Below is a small trained network, with its code and all its weights. Each question gives an input and a class and asks what happens when units are switched off, that is, made to give their printed mean instead of their output.

import numpy as np


def w(rows, s, z=0):
    codes = np.array(rows[::2]) - 128.0
    scale = np.full(codes.shape[1], s)
    scale[-1] = z or s
    return codes * scale


def f(y):
    return y / 2 * (1 + np.tanh(0.7978845608 * (y + 0.044715 * y**3)))


def log_softmax(a):
    a = a - a.max(-1, keepdims=True)
    return a - np.log(np.exp(a).sum(-1, keepdims=True))


def net(x, mask):
    res = np.array(x, float).reshape(1, 4) / 4 @ E
    y = f(res @ A[0][:, :-1].T + A[0][:, -1])
    res = res + np.where(mask, y, B[0][:, -1]) @ B[0][:, :-1]
    return log_softmax(res[-1] @ U[:, :-1].T + U[:, -1])


A, B = {}, {}
E = w([
[104,231,92],'x0',
[255,247,236],'x1',
[96,132,24],'x2',
[230,153,121],'x3',
],0.0088)
A[0] = w([
[67,134,154,86],'N1',
[133,111,95,85],'N2',
[103,137,197,187],'N3',
[165,89,85,255],'N4',
[139,74,169,164],'N5',
[123,135,129,48],'N6',
[130,197,115,153],'N7',
[137,190,117,133],'N8',
[4,117,148,161],'N9',
[68,130,149,224],'N10',
[155,114,73,139],'N11',
[122,194,154,120],'N12',
],0.02,0.0046)
B[0] = w([
[139,186,62,160],'N1',
[46,95,94,156],'N2',
[148,81,127,174],'N3',
[99,123,225,196],'N4',
[190,2,203,178],'N5',
[131,154,138,120],'N6',
[201,145,69,180],'N7',
[120,229,135,173],'N8',
[153,42,70,250],'N9',
[135,72,68,187],'N10',
[44,139,175,171],'N11',
[92,173,92,180],'N12',
],0.0081,0.015)
U = w([
[65,202,126,67],'0',
[185,56,228,159],'1',
[122,143,140,2],'2',
[7,96,182,210],'3',
[231,232,75,132],'4',
[168,69,107,137],'5',
[143,107,27,133],'6',
],0.011,0.0069)

Each question gives the input, the list of numbers given to net, and the class t.
The units are the neurons (one row each of A and B). Each row of codes is followed by its name. A weight is (code - 128) times the scale printed after its matrix; where a second scale follows, it is the last column's (A, B and U).
mask holds one flag per neuron, in row order. A switched-off neuron (its flag False) gives its mean, the last column of its row in B, instead of its output. The means were averaged over made-up inputs and are rounded, as every weight is.
A unit's drop is (log p(t) with every unit on - log p(t) with that unit switched off) / (log p(t) with every unit on - log p(t) with every unit switched off).
The circuit of an input: a set's keep is (log p(t) with only the set's units on - log p(t) with every unit switched off) / (log p(t) with every unit on - log p(t) with every unit switched off). Starting from all 12 units, units are removed one at a time, each time the one whose removal leaves the highest keep (on an exact tie, the one counted first), for as long as the keep stays at least 0.8.
circuit, biggest first: the units of the circuit, biggest drop first
unit that matters most: the unit with the biggest drop
k most important neurons: the k neurons with the biggest drops, biggest first
drop of u: that unit's drop, to one decimal
input [7,-8,1,6], class 3: circuit, biggest first -> [N11 N4]
input [-5,-3,4,-1], class 3: circuit, biggest first -> [N4 N7]
input [-7,8,6,3], class 4: circuit, biggest first -> [N9 N8]
input [2,0,7,0], class 3: unit that matters most -> N11
input [3,0,-7,1], class 4: circuit, biggest first -> [N4 N9]
input [-4,-4,-4,-7], class 5: 2 most important neurons -> [N5 N9]
input [0,4,-6,3], class 4: circuit, biggest first -> [N4 N12]
input [-2,-1,0,0], class 1: circuit, biggest first -> [N12 N2 N1]
input [0,5,-2,-5], class 4: 2 most important neurons -> [N4 N9]
input [-8,-3,-1,-6], class 5: 3 most important neurons -> [N9 N10 N1]
input [-6,-8,4,-7], class 6: 3 most important neurons -> [N9 N1 N10]
input [8,-1,7,7], class 4: 2 most important neurons -> [N7 N8]
input [4,0,-8,2], class 4: 2 most important neurons -> [N4 N9]
input [-3,-6,0,-6], class 6: 2 most important neurons -> [N9 N1]
input [4,1,-8,-2], class 4: 2 most important neurons -> [N4 N9]
input [-5,0,5,5], class 3: most important neuron -> [N11]
input [6,2,6,-1], class 4: drop of N7 -> 0.2
input [1,-7,-8,-2], class 5: drop of N12 -> 0.1
input [7,-1,5,7], class 4: drop of N7 -> 0.8
input [0,-3,-3,-8], class 6: most important neuron -> [N1]
